Below is a small trained network, with its code and all its weights. Each question gives an input and a target symbol and asks what happens when units are switched off, that is, made to give their printed mean instead of their output.

import numpy as np


def w(rows, s, z=0):
    codes = np.array(rows[::2]) - 128.0
    scale = np.full(codes.shape[1], s)
    scale[-1] = z or s
    return codes * scale


def f(y):
    return np.maximum(y, 0)


def softmax(a):
    e = np.exp(a - a.max(-1, keepdims=True))
    return e / e.sum(-1, keepdims=True)


def log_softmax(a):
    a = a - a.max(-1, keepdims=True)
    return a - np.log(np.exp(a).sum(-1, keepdims=True))


def net(x, mask):
    ids = ['ΓΔΦΩαεζμπστ'.index(c) for c in x.split()]
    T = len(ids)
    res = E[ids] + P[:T]
    u = 0
    for l in range(2):
        q, k, v = (res @ M[l].T for M in (Q, K, V))
        z = softmax(np.where(np.tri(T) > 0, q @ k.T / 2**0.5, -1e9)) @ v
        res = res + np.where(mask[u], z, O[l][:, -1]) @ O[l][:, :-1]
        u += 1
        y = f(res @ A[l][:, :-1].T + A[l][:, -1])
        res = res + np.where(mask[u : u + 16], y, B[l][:, -1]) @ B[l][:, :-1]
        u += 16
    return log_softmax(res[-1] @ U[:, :-1].T + U[:, -1])


Q, K, V, O, A, B = {}, {}, {}, {}, {}, {}
E = w([
[26,224,94],'Γ',
[127,198,173],'Δ',
[149,199,182],'Φ',
[166,50,98],'Ω',
[129,64,110],'α',
[46,168,119],'ε',
[147,201,191],'ζ',
[145,125,98],'μ',
[158,232,212],'π',
[252,167,9],'σ',
[134,80,111],'τ',
],0.014)
P = w([
[68,89,2],'0',
[102,49,86],'1',
[125,62,107],'2',
[127,80,143],'3',
[134,102,154],'4',
[158,125,150],'5',
[171,164,135],'6',
[189,219,107],'7',
[228,223,67],'8',
],0.0077)
Q[0] = w([
[16,3,137],'0.h1',
[32,180,79],'0.h1',
],0.0035)
K[0] = w([
[103,37,129],'0.h1',
[39,67,2],'0.h1',
],0.0062)
V[0] = w([
[192,145,150],'0.h1',
[69,254,135],'0.h1',
],0.0068)
O[0] = w([
[142,93,250,213],'0.h1',
[115,144,75,4],'0.h1',
],0.012,0.00038)
A[0] = w([
[43,75,186,130],'0.n1',
[166,191,90,74],'0.n2',
[121,104,237,250],'0.n3',
[130,75,243,80],'0.n4',
[98,63,105,102],'0.n5',
[128,194,241,210],'0.n6',
[103,80,39,152],'0.n7',
[98,194,111,182],'0.n8',
[190,77,167,195],'0.n9',
[20,133,63,85],'0.n10',
[151,2,180,43],'0.n11',
[165,187,104,103],'0.n12',
[116,97,186,117],'0.n13',
[104,151,96,203],'0.n14',
[157,42,106,254],'0.n15',
[39,173,71,47],'0.n16',
],0.0097,0.0045)
B[0] = w([
[97,198,65,139],'0.n1',
[173,153,184,225],'0.n2',
[89,186,67,181],'0.n3',
[173,133,183,149],'0.n4',
[2,68,113,149],'0.n5',
[15,62,21,190],'0.n6',
[56,34,136,226],'0.n7',
[190,88,74,215],'0.n8',
[43,228,111,216],'0.n9',
[151,158,158,202],'0.n10',
[154,74,152,161],'0.n11',
[194,153,98,220],'0.n12',
[116,121,101,139],'0.n13',
[91,104,53,210],'0.n14',
[97,253,133,253],'0.n15',
[180,142,228,200],'0.n16',
],0.0058,0.0064)
Q[1] = w([
[199,2,171],'1.h1',
[93,113,100],'1.h1',
],0.0071)
K[1] = w([
[10,44,1],'1.h1',
[150,97,223],'1.h1',
],0.0048)
V[1] = w([
[254,118,40],'1.h1',
[75,224,143],'1.h1',
],0.0085)
O[1] = w([
[182,42,225,255],'1.h1',
[180,72,2,169],'1.h1',
],0.0099,0.0083)
A[1] = w([
[83,118,107,2],'1.n1',
[126,116,122,108],'1.n2',
[145,168,47,164],'1.n3',
[159,66,162,74],'1.n4',
[147,143,167,19],'1.n5',
[136,133,80,163],'1.n6',
[180,129,133,127],'1.n7',
[79,99,118,199],'1.n8',
[120,86,106,57],'1.n9',
[124,178,158,81],'1.n10',
[101,4,165,142],'1.n11',
[131,154,128,70],'1.n12',
[151,115,98,146],'1.n13',
[78,61,91,209],'1.n14',
[105,160,115,165],'1.n15',
[162,180,118,77],'1.n16',
],0.016,0.0044)
B[1] = w([
[104,114,102,151],'1.n1',
[134,141,134,132],'1.n2',
[153,93,65,254],'1.n3',
[103,143,168,211],'1.n4',
[59,254,162,147],'1.n5',
[116,68,94,205],'1.n6',
[74,139,63,253],'1.n7',
[130,100,156,188],'1.n8',
[93,197,97,143],'1.n9',
[153,68,170,128],'1.n10',
[145,96,148,190],'1.n11',
[137,78,134,129],'1.n12',
[72,129,215,210],'1.n13',
[132,116,179,221],'1.n14',
[151,158,76,161],'1.n15',
[59,150,178,190],'1.n16',
],0.0073,0.0083)
U = w([
[176,10,94,186],'Γ',
[174,116,103,214],'Δ',
[160,167,102,159],'Φ',
[89,203,98,220],'Ω',
[110,136,95,17],'α',
[145,111,95,3],'ε',
[133,125,105,12],'ζ',
[134,122,99,81],'μ',
[157,107,96,22],'π',
[149,118,199,200],'σ',
[116,139,91,50],'τ',
],0.014,0.0064)

Each question gives the input, a string of symbols that net reads in full, and the target symbol t.
The units are the heads (2 rows each of Q, K, V and O) and the neurons (one row each of A and B). Each row of codes is followed by its name. A weight is (code - 128) times the scale printed after its matrix; where a second scale follows, it is the last column's (O, A, B and U).
mask holds one flag per unit, layer by layer, with each layer's heads first. A switched-off unit (its flag False) gives its mean, the last column of its rows in O or B, instead of its output. The means were averaged over made-up inputs and are rounded, as every weight is.
A unit's drop is (log p(t) with every unit on - log p(t) with that unit switched off) / (log p(t) with every unit on - log p(t) with every unit switched off).
The circuit of an input: a set's keep is (log p(t) with only the set's units on - log p(t) with every unit switched off) / (log p(t) with every unit on - log p(t) with every unit switched off). Starting from the 12 units with the biggest drops (on a tie, the unit counted first), units are removed one at a time, each time the one whose removal leaves the highest keep (on an exact tie, the one counted first), for as long as the keep stays at least 0.8.
units of the circuit, in order: the units of the circuit, biggest drop first
most important unit: the unit with the biggest drop
k most important neurons: the k neurons with the biggest drops, biggest first
k most important neurons of layer l: the k neurons of layer l with the biggest drops, biggest first
drop of u: that unit's drop, to one decimal
input τ σ Γ σ Γ ζ, target Γ: units of the circuit, in order : [0.n6, 0.n15]
input μ Ω ζ ζ Γ Γ ε Γ μ, target Γ: units of the circuit, in order : [1.n3, 1.n6, 1.h1]
input Γ Γ σ σ Γ π Γ σ Γ, target σ: 2 most important neurons : [0.n6, 0.n2]
input Γ σ σ σ τ, target σ: units of the circuit, in order : [1.n3, 1.h1, 1.n4]
input σ σ σ, target σ: units of the circuit, in order : [1.h1, 1.n4]
input σ Φ Γ Γ σ Γ σ Δ, target Γ: most important unit : 0.n6
input τ Ω Γ Γ Φ Γ ε, target Γ: 2 most important neurons : [1.n3, 1.n6]
input ε Ω Ω σ σ Ω, target σ: 2 most important neurons : [1.n3, 1.n7]
input ε Γ σ Ω Γ Γ Γ σ, target Γ: units of the circuit, in order : [1.n3, 1.n6]
input Ω σ ε π Γ σ Δ, target Γ: units of the circuit, in order : [0.n6, 0.n15, 0.n9]
input σ Ω σ σ τ, target σ: 3 most important neurons of layer 1 : [1.n3, 1.n7, 1.n6]
input ζ σ σ μ, target σ: units of the circuit, in order : [1.n3, 1.h1]
input Ω π μ Γ Γ Γ π σ, target Γ: units of the circuit, in order : [1.n3, 1.h1]
input σ ζ τ σ Ω Γ σ Ω σ, target Ω: most important neuron of layer 0 : [0.n2]
input ζ σ Γ, target Γ: 2 most important neurons : [0.n8, 0.n14]
input Ω σ σ σ Δ μ Γ σ α, target σ: 2 most important neurons of layer 0 : [0.n6, 0.n12]
input σ σ σ σ σ π, target Γ: 2 most important neurons : [0.n6, 0.n15]
input σ π π τ Ω σ σ α, target σ: 4 most important neurons of layer 0 : [0.n6, 0.n12, 0.n2, 0.n3]
input Δ ζ Ω Ω Γ π, target Γ: 2 most important neurons of layer 0 : [0.n6, 0.n16]
input τ σ σ μ, target σ: drop of 0.n3 : 0.0
input Φ σ σ Γ, target σ: drop of 1.n6 : 0.2
input α Ω σ Ω μ σ Γ, target Γ: drop of 0.n6 : 0.2
input σ Γ σ σ τ σ σ, target σ: drop of 0.n3 : 0.1
